Table B holds the same points as the rows below and some others, measured another way and shuffled. Each row below is followed by which row of B it is.
B:
1: [-195  118 -128  -30   48 -180  -37   72   89 -107 -230  -22 -180  -42
  -41   95  184  159   76  110   84   97  -69   32 -269 -212  173 -185
  364  202]
2: [ 166  103  133  -90   -3  -63  148   84  -91  -28  164 -174  134  -35
   36   15   37  -46  145 -265   16   62 -108  -83  163  130  207  -81
   83  -10]
3: [-306  252 -244   10   48 -189 -224  -38   22 -133 -381  250 -299  139
   28   73  135  204 -195  233  199   29  159  -22 -321 -214 -172 -157
  363  307]
4: [ -31  -32  100   96 -182  298  398  222  436   77   24  115   68 -250
 -162  230 -103   -1  412  187 -557  -87 -166  602 -306  129  150 -149
  -40 -232]
5: [  54  124   -8 -116   94 -240  -86    5 -148 -148   13 -187  -81   46
   47    3  223   41  -23 -189  260   86  -62 -267  105  -51  206  -83
  253  173]
6: [  15   44   75   36 -107  149  232  128  204   17   33   71   31 -115
  -74  145  -29    1  231   60 -298  -48  -86  310 -132  112   83 -106
   22 -109]
7: [ 194  169  133  -94    6  -79   79   41 -191  -61  201 -133  151   52
   99  -33  -13  -78  -11 -340  120    9  -16 -178  252  200   69  -53
   38   14]
8: [ 217   84  157  -59 -147  194   68 -163 -167   81   58  269 -111  131
  101  131  110   57  205   47 -234  105  159  -51  262  202 -151  -22
  -42  -67]
9: [ 256  -91  113   -5  -89  129  -30 -106   63 -131  176   22 -330  -12
  -70  216  426  -38  176   97 -175  -67  -44   17  182  138  143   92
  -30 -119]
10: [ 204   22   78 -105  -60   25 -101 -213 -205  -38    6  106 -320  133
   74  152  410  108  184   75  -52  163   82 -233  278   25   39    6
  114   56]
11: [ 286   -6  204  -87  -39   12  171   77  -44  -65  298 -245   88  -83
   -3   69  148 -108  221 -277  -70    8 -174  -67  258  203  311  -11
  -13 -117]
12: [  -9  302  -11 -139  185 -434   -4  192 -218 -178   92 -397  301   30
  110 -192 -106  -60 -232 -556  518   28 -132 -341   67    7  237 -168
  292  246]
13: [ 323   -3  201 -109  -75   68   97  -74 -151  -13  224  -74  -52   19
   55  102  230  -33  255 -155 -119   92  -46 -151  345  190  164    9
  -14  -92]
14: [ 206  -47  138  -86  -35   15  141   41   11  -55  158 -191  -64 -109
  -46  132  262   -7  321 -101 -126   92 -186  -25  147   63  352  -56
   97  -57]
15: [ 169  -23  175  -16 -114  160  269  105  142   18  161  -58   57 -151
  -65  149   57  -38  348  -43 -320   -5 -159  213   38  163  228  -73
  -25 -167]
16: [-149  268  -72   93  -80   65    3   40  115  -47 -128  334  -17   99
   24   49 -191   18 -204  101  -53 -178  182  234 -222  129 -343  -93
   34   29]
17: [ -21 -149   -2  128  -98  163  133  164  540 -169   41  -48 -281 -275
 -272  288  296  -31  269  283 -361 -211 -242  500 -337   -5  333  -23
   49 -174]
18: [ -95  208  -60  -16   54 -171   19  142   44 -120  -33  -89   81   -6
   13  -25  -57   -7 -121 -156  175  -61  -43   15 -148    6   71 -144
  195  118]
19: [-163  195  -77   91   81 -201  112  378  344 -248   85 -286  236 -177
 -122  -47 -206 -163 -247 -264  200 -329 -233  283 -370   66  210 -120
  133   18]
20: [  51  145   34   34 -101  117   13  -32   41  -41   11  227 -100   75
   23  106    7   -6  -27   67 -119 -113  120  117   -2  169 -187  -22
  -27  -44]
21: [ 103  -45   87 -118   68 -178  167  173   64 -111  125 -447   18 -210
  -88   85  276    3  342 -209   28  139 -348  -56   13  -90  606 -141
  260   42]
22: [ -95   71  -53   74  -24   -6   45  145  297 -158  -25   -5 -111 -109
 -121  126   78  -18   -8   85  -70 -178 -101  272 -273   12  110  -72
  110  -14]
23: [ 153  106   26 -151  117 -284 -132  -32 -240 -191  104 -282  -96   72
   69  -17  310    3  -50 -284  345   94  -83 -397  239  -19  266  -36
  244  181]
24: [ -12  230  -72 -132   99 -280 -197  -90 -294 -121 -124  -22 -136  185
  142  -26  196  120 -134 -133  350  157   94 -384  117 -100   -4 -111
  318  287]
25: [  43   20  -32  -42  103 -234  -64  123  106 -270  109 -346 -134 -108
  -94   62  326  -51  -18 -155  222  -90 -234  -81  -47  -57  402  -39
  219   87]
26: [ 222  118  121  -78  -41   -6   -9  -72 -181  -61  157   11  -40  104
   85   42  130  -37    9 -173   38    6   58 -169  277  197  -11    3
    2  -10]
27: [   9  279  -30  -80  215 -454  -35  278  -88 -290  208 -520  317  -26
   43 -205 -101 -179 -382 -626  597 -172 -208 -265   14   63  291 -100
  221  184]
28: [ 235  106  196 -112    3  -70  222  138 -118  -30  275 -293  267  -65
   50  -26  -28 -107  162 -412   31   52 -168 -110  241  197  283  -85
   38  -45]
29: [  68  123   40  -83  -37  -20    0  -79 -147   -7  -42   98 -117   91
   77   81  159   92  116   -5  -11  139   67 -123  117   24    4  -85
  156   89]
30: [ 263   92  133  -74  -43   13  -23  -83 -166  -91  200   -8  -72   96
   73   56  181  -62   -1 -173   38  -29   48 -180  314  218    2   51
  -25  -31]
31: [-196  253  -81   62   88 -239  134  390  273 -207   58 -265  315 -155
  -85  -86 -286 -142 -268 -315  234 -293 -202  238 -362   63  165 -166
  157   67]
32: [ -42   66   28  -47   37 -133  219  254  166  -74   33 -284  144 -201
  -81   53   15   -1  223 -166  -16   42 -269  133 -178  -48  401 -195
  222   26]
33: [-171  113 -109  -32  130 -313   39  263  192 -212  -60 -352   31 -174
 -102   11   99   12  -13 -156  234  -30 -265   45 -298 -176  413 -182
  359  175]
34: [ 156   13  117  -71  -58   45  105   -9  -31  -10   78  -39  -81  -29
    2  119  197   30  268  -32 -144   99  -68  -14  123   63  181  -69
   88  -32]
35: [ 270   68  219  -91 -108  133  199  -29 -146   71  191   24   88   25
   81   77   20  -22  259 -166 -198   94    1  -48  299  244   46  -45
  -52 -108]
36: [-221  227 -114   59   -5  -63   22  134  175  -89 -171  135   -3   -2
  -27   48 -112   56 -122   74   22 -111   35  215 -335  -22 -103 -158
  189  102]
37: [-356   79 -197  119  -64   47   34  113  421  -66 -368  266 -292 -110
 -161  229  106  188  118  466 -240  -58  -21  471 -587 -212   -7 -184
  267   88]
38: [ 155   56  133  -51  -55   46  135   34  -16  -24  129  -46   30  -30
   15   85   75  -26  173 -126 -111   20  -61   13  131  147  119  -56
   31  -57]
39: [ 161   82  164  -45  -55   43  244  132    9    3  186 -115  197  -87
    9   47  -64  -73  192 -239 -124   -1 -126   72  100  203  171  -94
    4  -96]
40: [ -30  222   22  118 -176  246   65   -5  131    9  -32  457  -16  112
   32  108 -228  -37 -136  145 -234 -242  246  326 -111  284 -450  -28
 -137 -113]
41: [ -59  108   26   65 -142  190  169   60  189   39  -79  277  -28  -36
  -29  147  -83   47  153  178 -318  -65   55  335 -182  108 -124 -115
   14  -78]
42: [ 252   73  178  -52  -78   90  108  -13  -89  -23  211   -8   31   33
   47   69   64  -78  106 -172 -100  -25    3  -52  256  253   35    8
  -62  -99]
43: [ -74  313  -37   64   -2  -65   15  146   60 -130   41   90  187   69
   41  -65 -293 -111 -350 -198  157 -267   92  125 -134  208 -237  -70
   10   34]
44: [ -69  102  -43 -120  108 -281   42  136  -28 -107  -83 -283   -8  -86
  -15   27  193  104  154 -149  183  184 -208 -136  -99 -186  402 -201
  387  206]
45: [  93  109   43  -17   29 -103   18  104   46 -167  153 -175   26  -30
  -23   24   81  -89  -68 -209  121 -121 -102  -19   33  124  154  -24
   73    6]
46: [ 131  102  121   68 -138  211  158   68  146  -25  171  151   60  -19
  -28  100 -105 -113   24  -43 -243 -204   35  266   20  310 -117   -2
 -147 -182]
47: [ 187  167  142  -96   87 -215  162  245  -78 -149  344 -455  371  -95
   34 -127 -111 -205  -80 -593  265  -99 -236 -151  175  216  335  -73
   62   -8]
48: [  45  262   47   70 -161  218  -20 -112  -61   19  -15  496  -47  215
  116   62 -181  -11 -197   79 -144 -166  333  125   57  308 -535    5
 -134  -58]
49: [  -7  175   -6  -50  105 -266   58  221   16 -179  110 -327  185  -79
   -7  -66  -39  -87 -114 -355  274  -84 -185  -64  -61   39  260 -116
  186  102]
50: [ -54  118  -15 -105  129 -319  118  241   20 -133   24 -421  155 -146
  -41  -37   78    7  107 -304  229  103 -288  -96 -112 -124  471 -203
  345  160]
51: [ 133   34   46  -99  -78   52 -119 -259 -218    2 -107  242 -393  168
   89  189  406  186  220  199 -100  223  155 -207  224  -25  -55  -32
  158   88]
52: [ 184 -103  180   11 -255  407  230 -118  126  148    6  334 -246  -52
  -53  320  224  111  561  350 -638  119   40  306   67  147   -9  -39
  -70 -218]
53: [ 295  106  183  -85  -60   59   58  -66 -202  -31  232   -1   30   91
   96   40   76  -70   63 -227  -25    5   46 -167  358  263  -10   20
  -62  -67]
54: [-211  205 -138   87   72 -185   -5  265  292 -240  -38 -126   60  -95
 -105   -3  -88  -79 -270  -95  199 -281 -117  231 -384   -7   89 -113
  176   87]
55: [-337  157 -191   96   57 -181   42  296  399 -190 -190  -80  -16 -165
 -157   64  -42   32 -105   73   75 -181 -161  342 -566 -155  167 -197
  291  120]
56: [  15  -71   27  -98  -42   -1   89  -36   35   17 -151  -17 -283  -94
  -50  239  414  216  504  217 -229  304 -127   10  -54 -195  342 -165
  310   82]
57: [  23  179   34   56 -114  141   49  -11   49  -15  -16  287  -38   80
   35   94  -78   -4  -50   62 -144 -121  151  173  -31  188 -253  -43
  -35  -45]
58: [ 373  -64  228    2  -72  110  144   94  112 -159  453 -253   31 -124
  -80  103  185 -238  113 -268 -122 -219 -192   73  262  334  280  113
 -180 -245]
59: [  48  107  147   72 -152  221  367  223  262   41  151   70  270 -149
  -66   81 -298 -112  163  -87 -352 -171  -84  435 -130  291    3 -102
 -121 -222]
60: [  54  201   29  126 -166  253  -32  -77  100  -61   40  460 -102  159
   37  105 -123  -77 -231  130 -182 -308  279  247   -3  341 -493   59
 -197 -126]
61: [-277   11  -67  113  -60   46  317  359  560  -38 -150  -57   48 -334
 -237  184  -67   45  307  197 -338  -87 -289  619 -606 -122  329 -245
  210  -49]
62: [  41  139   70   67 -133  180  140   59  132   -8   58  215   43    3
   -6   99 -135  -50   23   21 -229 -160   67  260  -58  233 -171  -50
  -81 -122]
63: [ 279  265  136 -155   19 -118  -86 -126 -464  -51  185   -8  105  254
  244  -94    4  -53 -179 -407  284   65  176 -457  474  251 -155   -1
   21  107]
64: [ 237  105  150  -91  -34    6   40  -63 -193  -44  174  -25   -1   83
   84   35  111  -41   69 -200   11   43   24 -172  297  188   39  -10
    9  -17]
65: [ 206  194   79 -112    3  -85 -115 -157 -343  -67   78   59  -76  218
  166   -2  145   12  -95 -202  197   76  150 -358  348  144 -110   -3
   77  111]
66: [  57  154   92  120 -192  305  167   52  197   25   86  349   59   13
  -14  116 -221  -90  -24   82 -338 -261  128  391  -73  342 -314  -10
 -205 -202]
67: [ 167  175   55  -51    5  -63 -127  -86 -179 -146  144   35  -83  162
   99   -3  115  -67 -206 -187  188  -98  120 -213  243  198 -116   47
   12   44]
68: [ 269   63  164  -99  -52   31   55  -69 -166  -33  190  -40  -44   57
   62   75  179  -32  144 -166  -38   59   -6 -162  310  185   93    3
   15  -40]
69: [  80  211   80   -8   -9  -48  102  129  -20  -89  173  -66  213   10
   50  -48 -174 -120 -135 -297   94 -148  -18   20   58  232  -23  -62
   -3  -25]
70: [ 182   81  121  -33 -113  143   55 -101  -92   13   76  169  -91   76
   60  114  105   10  137    8 -176   35   95   -8  186  189  -80  -14
  -24  -66]
71: [ -47  211  -38  -96  102 -277    0  117 -100 -113  -34 -199   90   13
   55  -47   27   32  -64 -252  278   79  -86 -173  -36  -56  176 -164
  290  199]
72: [  61  194   39   60  -87   83    6   18   54  -95   92  192   12   83
   29   40 -106  -92 -193  -57  -20 -237  124  126   14  260 -238    2
  -86  -63]

[ 71 129  90 172 122  87   2 -57 -45 -29 130   2 -80  22 -60 -90 -32  -6
 -54 -48  83  44 -80  61 -62]  15
[ 146  103    5 -133   23   71   28  109  -10  -18  -55   93   69 -100
   76  121  -28  -49   95   42  -20  -41   85 -137   43]  67
[-128 -104   93  152  -53   31    9 -129 -143   96 -431 -135  -39  115
  -54  129 -242   92  -58  -54  -44  292 -216  286   11]  56
[-248  -77  144   29  -91 -159  -12  -80  109  -23 -204 -115  -97  130
  164  -91   46 -131  -96  -29 -104  -52 -127  148 -102]  55
[-150   48   27  -41   -8  126  -78  102  -92   42 -180  -76   25   14
   92  123  -33  -75   33   87  -20    9  -88   -3   23]  5
[ 193   21   62  -53   -8  -67  121  -48   39  -31 -116   91    8  -46
   16   49  -71   11   16  -62  -58   31   56    1    7]  20
[-218  275   86  105  120  120 -303  216  101 -110  185  -19 -132    6
  421 -207   36 -336   11  118  104 -287   18 -224 -195]  27
[ -25  -68   92   15  -24  -47  143 -139  -40   36 -106  -74  -18   87
 -161   25   60   63  -80  -61  -64  102 -158  217   21]  17
[ 138   59  -16 -270   13   49  168   72  -19   -6  123   55  123  -78
 -126  123  248   -9   53   62  -59 -124   29  -87  115]  72
[  90  219   72  135  132  107 -115   85   20  -81  104   76  -83  -48
  182  -87 -115 -125   27    4   98  -68   50 -134 -103]  7
[ -77  -51   88  -81  -76 -116   74  -47   72  -11 -178  -41  -16   49
   71   11   55  -63  -36  -16 -106  -31  -55   82  -18]  36
[ -99  -21   29  -73  -75   35  -59   83  -43   40 -387  -40   34   -3
  188  176 -164  -66   62   58  -74   62  -29    0   20]  24
[ 280   -3   43 -197  -21 -120  253  -59   79  -37    7  129   62  -73
  -97   63  110   31   20  -62  -95  -46   89  -24   65]  40
[183  67  65 -37  47 -38 122 -47  46 -48  77  77 -10 -35 -42 -26  54  -9
 -13 -53 -16 -34  30  -9  -7]  62
[ 107  156   -7  -25  134  233   37   68 -151   19  198   13   53  -46
 -177   76  104   21   30   59   75   -4  -65  -34   70]  35
[-240  -63  159  151  -16  -97   35 -172   33    1  -40 -165 -134  179
  -44 -156  111  -51 -165  -67  -39   26 -236  276 -103]  61
[ 105  -40   58 -183  -64 -130  172  -37   84  -21 -113   52   46  -25
    1   63   90  -17    7  -35 -123  -54   33    7   36]  16
[  40  -50   27 -161  -25    3  203  -61  -67   47   -3  -45   82   21
 -239  107  210   71  -25    4  -82   24 -108  120  108]  41
[ 353    1   -3 -289  -26  -89  286  -20   55  -33   16  168  122 -127
 -136  132  132   54   64  -43 -111  -57  134  -82  119]  60
[-188  239  128  226  104   67 -320  145  111 -112   18   -6 -189   26
  485 -214 -167 -303    1   53  105 -167   30 -161 -235]  12
[  22  196   62  122  145  150  -58   38  -45  -43  237   -2  -63    2
   -4 -103   59  -84  -25   23  105  -68  -57  -35  -63]  39
[  52   32  128  164   70  -45  110 -174   13  -30  131  -30 -102   90
 -151 -146   65   25 -122 -104   22   51 -131  184  -69]  4
[ 202  113   29  -87   83   44  134    2   -1  -40  213   78   32  -59
 -130   -4  158   -4    8  -13   12  -78   21  -49   35]  46
[-110   59   90   17    1   -8  -59   36   47  -32  -72  -35  -58   29
  165  -45    8 -131  -19   20  -19  -74  -41   -8  -77]  18
[-147   95  116  155   20    7 -175   42   57  -46 -169  -33 -124   51
  309  -84 -176 -169  -17    6   21  -26  -36  -12 -146]  71
[ -17  175   60  122  119  154 -102   61  -51  -26  114   -7  -63    2
   69  -57  -28  -92   -7   32   93  -34  -51  -45  -69]  2
[  12   93    9 -249   16   26   76  115   53  -42  178   23   71  -52
    5   20  310 -118   33   86  -49 -234   28 -136   39]  43
